Below is a small trained network, with its code and all its weights. Each question gives an input and a target symbol and asks what happens when units are switched off, that is, made to give their printed mean instead of their output.

import numpy as np


def w(rows, s, z=0):
    codes = np.array(rows[::2]) - 128.0
    scale = np.full(codes.shape[1], s)
    scale[-1] = z or s
    return codes * scale


def f(y):
    return np.maximum(y, 0)


def softmax(a):
    e = np.exp(a - a.max(-1, keepdims=True))
    return e / e.sum(-1, keepdims=True)


def log_softmax(a):
    a = a - a.max(-1, keepdims=True)
    return a - np.log(np.exp(a).sum(-1, keepdims=True))


def net(x, mask):
    ids = ['ΓΣΩαβεζηλμξτφψ'.index(c) for c in x.split()]
    T = len(ids)
    res = E[ids] + P[:T]
    u = 0
    for l in range(3):
        r = res
        for j in range(2):
            rows = slice(3 * j, 3 * j + 3)
            q, k, v = (r @ M[l][rows].T for M in (Q, K, V))
            z = softmax(np.where(np.tri(T) > 0, q @ k.T / 3**0.5, -1e9)) @ v
            o = O[l][rows]
            res = res + np.where(mask[u + j], z, o[:, -1]) @ o[:, :-1]
        u += 2
        y = f(res @ A[l][:, :-1].T + A[l][:, -1])
        res = res + np.where(mask[u : u + 4], y, B[l][:, -1]) @ B[l][:, :-1]
        u += 4
    return log_softmax(res[-1] @ U[:, :-1].T + U[:, -1])


Q, K, V, O, A, B = {}, {}, {}, {}, {}, {}
E = w([
[142,176,167,74,44],'Γ',
[164,138,145,103,3],'Σ',
[117,164,69,78,181],'Ω',
[49,142,132,253,21],'α',
[125,35,137,90,124],'β',
[143,160,142,96,37],'ε',
[147,103,236,118,196],'ζ',
[119,234,185,229,162],'η',
[55,148,235,194,168],'λ',
[168,229,79,109,177],'μ',
[234,121,151,216,107],'ξ',
[237,183,75,158,95],'τ',
[108,88,64,78,139],'φ',
[145,189,161,84,51],'ψ',
],0.018)
P = w([
[13,149,171,153,13],'0',
[76,160,195,94,42],'1',
[108,160,197,66,79],'2',
[155,146,184,43,105],'3',
[183,139,181,23,141],'4',
[231,125,176,2,159],'5',
[244,124,153,1,158],'6',
],0.0055)
Q[0] = w([
[145,159,68,121,140],'0.h1',
[116,182,145,164,157],'0.h1',
[127,88,74,191,143],'0.h1',
[189,246,167,33,45],'0.h2',
[132,123,170,45,74],'0.h2',
[119,113,180,154,145],'0.h2',
],0.014)
K[0] = w([
[155,153,45,141,127],'0.h1',
[132,167,157,181,92],'0.h1',
[101,98,88,208,138],'0.h1',
[246,99,84,105,221],'0.h2',
[179,26,108,97,214],'0.h2',
[117,140,224,139,106],'0.h2',
],0.013)
V[0] = w([
[150,114,226,48,138],'0.h1',
[25,77,82,107,106],'0.h1',
[51,234,69,67,119],'0.h1',
[224,253,156,230,120],'0.h2',
[100,14,249,176,141],'0.h2',
[253,67,161,184,68],'0.h2',
],0.0069)
O[0] = w([
[109,90,72,194,145,254],'0.h1',
[174,178,126,150,141,62],'0.h1',
[158,72,110,144,136,178],'0.h1',
[164,206,112,192,160,228],'0.h2',
[170,2,108,148,176,126],'0.h2',
[199,54,73,174,95,184],'0.h2',
],0.0085,0.0045)
A[0] = w([
[142,168,110,77,91,138],'0.n1',
[63,72,137,231,108,254],'0.n2',
[59,65,162,10,193,116],'0.n3',
[253,231,88,153,143,160],'0.n4',
],0.0064,0.0051)
B[0] = w([
[60,105,104,165,88,177],'0.n1',
[167,200,254,86,131,220],'0.n2',
[130,93,111,203,72,188],'0.n3',
[76,128,105,162,160,255],'0.n4',
],0.0096)
Q[1] = w([
[247,99,65,189,105],'1.h1',
[85,145,206,148,220],'1.h1',
[121,8,223,160,143],'1.h1',
[69,157,143,159,51],'1.h2',
[184,159,15,21,145],'1.h2',
[37,173,2,131,84],'1.h2',
],0.0074)
K[1] = w([
[251,151,70,171,94],'1.h1',
[95,129,206,159,144],'1.h1',
[160,66,237,95,132],'1.h1',
[193,93,43,72,143],'1.h2',
[151,127,179,155,184],'1.h2',
[110,1,109,135,151],'1.h2',
],0.0093)
V[1] = w([
[193,144,111,120,25],'1.h1',
[165,134,141,254,47],'1.h1',
[145,95,78,195,130],'1.h1',
[105,138,150,97,155],'1.h2',
[139,116,136,146,150],'1.h2',
[141,154,143,113,119],'1.h2',
],0.0055)
O[1] = w([
[131,122,131,146,171,138],'1.h1',
[61,3,59,191,157,255],'1.h1',
[104,123,134,107,179,133],'1.h1',
[102,100,141,137,138,113],'1.h2',
[124,81,136,162,146,112],'1.h2',
[142,190,148,108,114,146],'1.h2',
],0.0046,0.008)
A[1] = w([
[100,105,212,146,28,2],'1.n1',
[160,105,114,153,231,92],'1.n2',
[89,177,121,148,44,127],'1.n3',
[101,146,152,1,85,172],'1.n4',
],0.0063,0.0031)
B[1] = w([
[150,172,70,50,82,249],'1.n1',
[78,224,169,120,2,179],'1.n2',
[85,121,155,156,85,255],'1.n3',
[82,68,134,96,207,177],'1.n4',
],0.0084,0.0065)
Q[2] = w([
[14,78,70,86,71],'2.h1',
[246,84,185,154,131],'2.h1',
[132,129,139,162,102],'2.h1',
[100,147,138,185,182],'2.h2',
[161,138,103,150,136],'2.h2',
[154,153,151,152,126],'2.h2',
],0.013)
K[2] = w([
[121,102,10,59,167],'2.h1',
[191,88,200,147,122],'2.h1',
[193,169,123,186,178],'2.h1',
[118,200,91,140,120],'2.h2',
[125,151,161,58,82],'2.h2',
[151,164,195,129,124],'2.h2',
],0.011)
V[2] = w([
[249,210,25,177,182],'2.h1',
[185,146,100,114,46],'2.h1',
[170,179,67,2,113],'2.h1',
[121,98,143,126,181],'2.h2',
[76,92,153,136,162],'2.h2',
[82,117,174,168,36],'2.h2',
],0.0057)
O[2] = w([
[70,149,155,157,132,52],'2.h1',
[154,11,152,130,56,131],'2.h1',
[88,69,255,157,96,36],'2.h1',
[122,145,149,121,132,88],'2.h2',
[164,107,89,159,141,135],'2.h2',
[208,202,68,108,174,254],'2.h2',
],0.0068,0.0097)
A[2] = w([
[148,2,154,114,138,2],'2.n1',
[73,208,90,143,138,12],'2.n2',
[82,115,112,34,72,73],'2.n3',
[143,27,58,123,76,97],'2.n4',
],0.0092,0.0078)
B[2] = w([
[29,195,119,2,92,173],'2.n1',
[118,10,181,101,64,247],'2.n2',
[107,97,112,192,239,192],'2.n3',
[134,153,230,206,156,237],'2.n4',
],0.0086,0.012)
U = w([
[128,82,112,120,133,153],'Γ',
[164,55,192,209,91,31],'Σ',
[66,119,33,39,207,245],'Ω',
[141,160,111,82,63,100],'α',
[119,40,209,89,130,101],'β',
[132,89,121,136,125,129],'ε',
[220,3,81,54,148,254],'ζ',
[59,189,200,237,175,13],'η',
[126,187,148,106,214,133],'λ',
[49,120,134,112,80,61],'μ',
[149,124,68,185,191,147],'ξ',
[111,10,63,145,88,117],'τ',
[95,24,148,204,251,128],'φ',
[122,102,85,99,117,158],'ψ',
],0.0073,0.0076)

Each question gives the input, a string of symbols that net reads in full, and the target symbol t.
The units are the heads (3 rows each of Q, K, V and O) and the neurons (one row each of A and B). Each row of codes is followed by its name. A weight is (code - 128) times the scale printed after its matrix; where a second scale follows, it is the last column's (O, A, B and U).
mask holds one flag per unit, layer by layer, with each layer's heads first. A switched-off unit (its flag False) gives its mean, the last column of its rows in O or B, instead of its output. The means were averaged over made-up inputs and are rounded, as every weight is.
A unit's drop is (log p(t) with every unit on - log p(t) with that unit switched off) / (log p(t) with every unit on - log p(t) with every unit switched off).
The circuit of an input: a set's keep is (log p(t) with only the set's units on - log p(t) with every unit switched off) / (log p(t) with every unit on - log p(t) with every unit switched off). Starting from the 12 units with the biggest drops (on a tie, the unit counted first), units are removed one at a time, each time the one whose removal leaves the highest keep (on an exact tie, the one counted first), for as long as the keep stays at least 0.8.
circuit, biggest first: the units of the circuit, biggest drop first
most important unit: the unit with the biggest drop
top k neurons: the k neurons with the biggest drops, biggest first
top k neurons in layer l: the k neurons of layer l with the biggest drops, biggest first
heads that matter: for each layer, one digit per head in row order, 1 if its drop is at least 0.15 and else 0, layers parted by /
input μ η μ ψ, target μ: circuit, biggest first	0.h2; 2.n2; 0.n1
input Γ ξ Σ β, target β: heads that matter	01 / 00 / 10
input η η ψ μ ε, target μ: circuit, biggest first	0.h2; 2.n2; 2.h1; 2.n4
input β Σ Ω φ ψ, target φ: most important unit	2.n3
input Ω φ Γ ζ Σ, target ζ: heads that matter	01 / 00 / 10
input ξ ζ Ω ζ Ω Γ, target Ω: heads that matter	01 / 00 / 00
input Σ Ω β η ψ, target β: circuit, biggest first	0.h2; 2.n4; 2.h1; 0.n2
input Σ ψ ε β φ, target φ: circuit, biggest first	2.n4; 0.h2; 2.n3
input Γ Σ η Σ, target Σ: circuit, biggest first	2.h1; 2.n4; 0.n2
input Ω η ζ ξ ζ, target ζ: top 3 neurons	0.n4; 2.n4; 0.n2
input ζ ξ ξ Ω Ω η ψ, target Ω: circuit, biggest first	0.h2; 1.n4; 2.n4
input ψ τ ξ Σ η η ψ, target ξ: heads that matter	01 / 00 / 00
input ε β μ φ Σ, target φ: circuit, biggest first	2.n3; 0.h2; 1.n4; 2.n1
input Ω Σ Σ ψ Σ, target Ω: top 3 neurons in layer 1	1.n3; 1.n4; 1.n1
input Σ ε η λ φ, target φ: circuit, biggest first	2.n4; 0.h2; 2.n3; 0.n2
input ξ α Σ β η φ ψ, target φ: circuit, biggest first	0.h2; 2.n3; 1.n4; 2.n1
input ζ η Σ, target ζ: top neuron in layer 1	1.n3
input η η ζ Γ, target ζ: top 2 neurons	0.n1; 0.n4
input ε Σ τ, target τ: top 4 neurons	2.n2; 0.n4; 0.n2; 2.n4
input λ β β φ η ε Γ, target φ: top 2 neurons	2.n3; 2.n4
input β ψ φ Σ η ζ λ, target λ: top 2 neurons	0.n2; 2.n2
input φ η Γ β β λ, target λ: top 2 neurons	0.n2; 0.n4
input β ζ β, target β: top 2 neurons in layer 0	0.n4; 0.n2
input ξ η ζ ε, target ζ: top neuron	0.n4
